Below is a small trained network, with its code and all its weights. Each question gives an input and a target symbol and asks what happens when units are switched off, that is, made to give their printed mean instead of their output.

import numpy as np


def w(rows, s, z=0):
    codes = np.array(rows[::2]) - 128.0
    scale = np.full(codes.shape[1], s)
    scale[-1] = z or s
    return codes * scale


def f(y):
    return y / 2 * (1 + np.tanh(0.7978845608 * (y + 0.044715 * y**3)))


def softmax(a):
    e = np.exp(a - a.max(-1, keepdims=True))
    return e / e.sum(-1, keepdims=True)


def log_softmax(a):
    a = a - a.max(-1, keepdims=True)
    return a - np.log(np.exp(a).sum(-1, keepdims=True))


def net(x, mask):
    ids = ['βγδεζηθλμξπστφψω'.index(c) for c in x.split()]
    T = len(ids)
    res = E[ids] + P[:T]
    q, k, v = (res @ M[0].T for M in (Q, K, V))
    z = softmax(np.where(np.tri(T) > 0, q @ k.T / 3**0.5, -1e9)) @ v
    res = res + np.where(mask[0], z, O[0][:, -1]) @ O[0][:, :-1]
    y = f(res @ A[0][:, :-1].T + A[0][:, -1])
    res = res + np.where(mask[1:13], y, B[0][:, -1]) @ B[0][:, :-1]
    return log_softmax(res[-1] @ U[:, :-1].T + U[:, -1])


Q, K, V, O, A, B = {}, {}, {}, {}, {}, {}
E = w([
[81,85,67],'β',
[157,179,93],'γ',
[4,138,114],'δ',
[127,84,63],'ε',
[168,144,164],'ζ',
[133,206,143],'η',
[144,82,104],'θ',
[92,122,95],'λ',
[136,87,77],'μ',
[143,197,118],'ξ',
[33,97,77],'π',
[175,168,137],'σ',
[99,239,133],'τ',
[165,84,188],'φ',
[182,102,136],'ψ',
[173,105,96],'ω',
],0.027)
P = w([
[88,106,138],'0',
[213,93,175],'1',
[17,245,45],'2',
[210,111,157],'3',
[21,250,44],'4',
[204,109,152],'5',
],0.012)
Q[0] = w([
[97,158,61],'H1',
[220,124,152],'H1',
[2,155,113],'H1',
],0.0061)
K[0] = w([
[71,3,101],'H1',
[224,108,59],'H1',
[9,68,199],'H1',
],0.0078)
V[0] = w([
[203,231,160],'H1',
[73,3,193],'H1',
[146,99,8],'H1',
],0.0061)
O[0] = w([
[254,137,75,71],'H1',
[111,23,190,59],'H1',
[190,61,113,250],'H1',
],0.0079,0.0019)
A[0] = w([
[69,114,139,2],'N1',
[83,194,118,145],'N2',
[81,79,35,94],'N3',
[170,68,195,60],'N4',
[240,12,195,158],'N5',
[222,66,157,73],'N6',
[182,163,246,93],'N7',
[240,139,199,76],'N8',
[16,112,147,171],'N9',
[122,206,105,138],'N10',
[90,109,175,80],'N11',
[191,23,102,163],'N12',
],0.013,0.015)
B[0] = w([
[118,172,131,138],'N1',
[123,126,110,221],'N2',
[134,181,192,192],'N3',
[198,105,87,146],'N4',
[143,191,72,251],'N5',
[215,150,105,182],'N6',
[6,186,114,164],'N7',
[128,72,237,191],'N8',
[169,96,111,246],'N9',
[136,100,171,221],'N10',
[187,114,105,140],'N11',
[28,94,152,230],'N12',
],0.014,0.013)
U = w([
[212,164,114,89],'β',
[139,205,106,135],'γ',
[158,107,36,197],'δ',
[101,7,176,122],'ε',
[37,149,76,122],'ζ',
[113,181,152,82],'η',
[229,120,92,147],'θ',
[82,154,44,102],'λ',
[34,172,143,79],'μ',
[52,80,188,131],'ξ',
[23,71,151,108],'π',
[184,11,92,147],'σ',
[155,123,177,106],'τ',
[68,63,103,254],'φ',
[141,63,185,148],'ψ',
[204,45,163,104],'ω',
],0.013,0.0082)

Each question gives the input, a string of symbols that net reads in full, and the target symbol t.
The units are the heads (3 rows each of Q, K, V and O) and the neurons (one row each of A and B). Each row of codes is followed by its name. A weight is (code - 128) times the scale printed after its matrix; where a second scale follows, it is the last column's (O, A, B and U).
mask holds one flag per unit, heads first, then neurons. A switched-off unit (its flag False) gives its mean, the last column of its rows in O or B, instead of its output. The means were averaged over made-up inputs and are rounded, as every weight is.
A unit's drop is (log p(t) with every unit on - log p(t) with that unit switched off) / (log p(t) with every unit on - log p(t) with every unit switched off).
The circuit of an input: a set's keep is (log p(t) with only the set's units on - log p(t) with every unit switched off) / (log p(t) with every unit on - log p(t) with every unit switched off). Starting from the 12 units with the biggest drops (on a tie, the unit counted first), units are removed one at a time, each time the one whose removal leaves the highest keep (on an exact tie, the one counted first), for as long as the keep stays at least 0.8.
units of the circuit, in order: the units of the circuit, biggest drop first
most important unit: the unit with the biggest drop
top k neurons: the k neurons with the biggest drops, biggest first
drop of u: that unit's drop, to one decimal
input φ ξ λ μ, target λ: most important unit	N12
input τ μ λ σ, target τ: units of the circuit, in order	[N8; H1; N7; N6]
input δ μ λ σ λ ζ, target η: units of the circuit, in order	[N7; N8; N5; N6]
input ω η δ ε, target ζ: units of the circuit, in order	[N12; N5; N8]
input η φ ξ β, target π: units of the circuit, in order	[N12; N6]
input φ ω τ θ, target δ: top 2 neurons	[N5; N12]
input φ π θ μ, target λ: units of the circuit, in order	[N5; N12; N8]
input ω γ φ τ, target μ: top 4 neurons	[N7; N9; N6; N5]
input ω λ τ θ, target δ: top 3 neurons	[N5; N6; N12]
input δ ξ ε ψ μ γ, target ω: top 3 neurons	[N8; N5; N7]
input π γ ψ θ ζ φ, target γ: top 4 neurons	[N5; N7; N6; N12]
input ξ δ δ τ τ σ, target τ: top 3 neurons	[N8; N7; N9]
input η ω ξ ξ, target ψ: top 2 neurons	[N8; N5]
input θ δ β γ, target ω: most important unit	N8
input σ σ φ ε, target ζ: top 2 neurons	[N12; N9]
input β β θ, target ε: top 2 neurons	[N5; N9]
input δ ω θ β, target π: top 2 neurons	[N12; N6]
input δ θ π φ, target γ: top 4 neurons	[N5; N7; N6; N4]
input σ φ θ π, target ε: top 2 neurons	[N9; N5]
input τ ω τ δ, target σ: most important unit	N9
input φ δ ζ ω μ ψ, target β: drop of N7	0.1
input β θ ψ ω θ η, target ξ: drop of N6	0.1
input ζ φ η ψ, target β: drop of N6	2.7
